Below are the code and all the weights of a small trained network. Each question names an input and a class and asks about switching units off, where a switched-off unit gives its printed mean instead of its output.

import numpy as np


def w(rows, s, z=0):
    codes = np.array(rows[::2]) - 128.0
    scale = np.full(codes.shape[1], s)
    scale[-1] = z or s
    return codes * scale


def norm(h):
    return h / np.sqrt((h * h).mean(-1, keepdims=True) + 1e-5)


def f(y):
    return y / 2 * (1 + np.tanh(0.7978845608 * (y + 0.044715 * y**3)))


def log_softmax(a):
    a = a - a.max(-1, keepdims=True)
    return a - np.log(np.exp(a).sum(-1, keepdims=True))


def net(x, mask):
    res = np.array(x, float).reshape(1, 6) / 4 @ E
    u = 0
    for l in range(2):
        y = f(norm(res) @ A[l][:, :-1].T + A[l][:, -1])
        res = res + np.where(mask[u : u + 3], y, B[l][:, -1]) @ B[l][:, :-1]
        u += 3
    return log_softmax(norm(res)[-1] @ U[:, :-1].T + U[:, -1])


A, B = {}, {}
E = w([
[175,102,106,103,153,77,254,149,146,85,129],'x0',
[118,137,107,106,107,102,108,118,131,125,95],'x1',
[153,163,146,17,223,90,73,95,88,92,88],'x2',
[83,100,197,67,113,170,142,236,185,131,142],'x3',
[8,167,115,168,173,35,90,155,66,97,109],'x4',
[92,163,65,128,206,116,131,133,193,209,48],'x5',
],0.0069)
A[0] = w([
[239,68,95,62,91,172,102,89,208,171,152,6],'0.n1',
[81,212,178,93,104,127,127,212,233,54,93,114],'0.n2',
[72,143,132,144,126,214,1,95,136,155,161,16],'0.n3',
],0.0051,0.0023)
B[0] = w([
[98,93,81,185,189,140,94,169,14,183,185,224],'0.n1',
[158,133,122,128,118,141,123,89,107,182,247,252],'0.n2',
[166,88,65,58,152,114,201,76,194,59,180,219],'0.n3',
],0.012,0.0024)
A[1] = w([
[153,195,87,238,1,175,125,188,213,132,105,88],'1.n1',
[165,170,93,173,109,123,143,50,105,124,95,7],'1.n2',
[118,164,101,133,181,173,124,158,226,189,45,119],'1.n3',
],0.0068,0.0022)
B[1] = w([
[218,211,143,60,213,148,128,131,80,72,73,251],'1.n1',
[211,132,192,159,173,76,181,122,248,222,212,190],'1.n2',
[176,46,221,116,53,121,161,96,73,126,96,204],'1.n3',
],0.012,0.0031)
U = w([
[60,101,45,206,172,125,68,213,32,163,142,252],'0',
[201,201,168,45,181,162,98,152,83,79,79,55],'1',
[148,137,182,117,110,105,131,144,203,180,204,178],'2',
[162,51,254,131,44,110,115,105,82,107,110,86],'3',
[116,48,30,69,127,122,212,106,220,55,157,50],'4',
],0.0072,0.0027)

Each question gives the input, the list of numbers given to net, and the class t.
The units are the neurons (one row each of A and B). Each row of codes is followed by its name. A weight is (code - 128) times the scale printed after its matrix; where a second scale follows, it is the last column's (A, B and U).
mask holds one flag per neuron, layer by layer. A switched-off neuron (its flag False) gives its mean, the last column of its row in B, instead of its output. The means were averaged over made-up inputs and are rounded, as every weight is.
A unit's drop is (log p(t) with every unit on - log p(t) with that unit switched off) / (log p(t) with every unit on - log p(t) with every unit switched off).
The circuit of an input: a set's keep is (log p(t) with only the set's units on - log p(t) with every unit switched off) / (log p(t) with every unit on - log p(t) with every unit switched off). Starting from all 6 units, units are removed one at a time, each time the one whose removal leaves the highest keep (on an exact tie, the one counted first), for as long as the keep stays at least 0.8.
units of the circuit, in order: the units of the circuit, biggest drop first
k most important neurons: the k neurons with the biggest drops, biggest first
k most important neurons of layer l: the k neurons of layer l with the biggest drops, biggest first
input [-7,1,-8,1,0,4], class 1: units of the circuit, in order	1.n1
input [4,1,6,-8,5,1], class 2: 3 most important neurons	1.n2, 0.n1, 1.n1
input [-1,-1,6,7,0,-2], class 2: 2 most important neurons	0.n2, 1.n1
input [7,7,-8,1,2,8], class 1: units of the circuit, in order	1.n1, 0.n3
input [-6,-5,-1,7,-7,4], class 0: 2 most important neurons of layer 0	0.n1, 0.n2
input [-3,-7,6,-3,-5,7], class 3: 3 most important neurons	1.n3, 0.n2, 1.n1
input [0,-7,-3,-6,4,-4], class 2: 3 most important neurons	1.n2, 0.n1, 1.n3
input [7,3,-7,-6,3,-2], class 1: units of the circuit, in order	1.n1, 0.n3, 0.n1
input [-6,8,5,6,1,-1], class 2: 2 most important neurons	0.n2, 1.n1
input [0,-6,-5,5,3,2], class 1: 2 most important neurons of layer 1	1.n1, 1.n2
input [-5,-1,6,-7,-4,3], class 2: 2 most important neurons of layer 1	1.n2, 1.n1
input [-5,6,-3,4,3,-4], class 4: 2 most important neurons of layer 0	0.n3, 0.n1
input [2,3,5,5,3,7], class 3: 2 most important neurons	1.n3, 0.n1
input [0,-2,4,7,4,5], class 2: units of the circuit, in order	0.n2
input [7,0,-8,7,-5,5], class 1: 3 most important neurons	1.n1, 0.n3, 1.n2
input [0,7,6,4,-5,7], class 3: 3 most important neurons	1.n3, 1.n1, 0.n3
input [-2,4,-1,-8,3,1], class 2: 2 most important neurons	1.n2, 0.n1
input [3,7,7,8,1,0], class 2: 2 most important neurons	0.n2, 1.n1
input [0,8,-7,-7,6,6], class 1: 2 most important neurons	1.n1, 0.n1
input [-2,8,7,0,4,8], class 3: most important neuron of layer 0	0.n1
input [-3,5,-4,-7,-1,3], class 2: 2 most important neurons	1.n2, 0.n3
input [5,-3,6,-3,3,8], class 3: 2 most important neurons of layer 1	1.n3, 1.n1
input [-8,2,4,5,5,2], class 4: 2 most important neurons of layer 0	0.n3, 0.n1
input [7,6,6,-5,-8,-6], class 0: 2 most important neurons of layer 1	1.n1, 1.n3
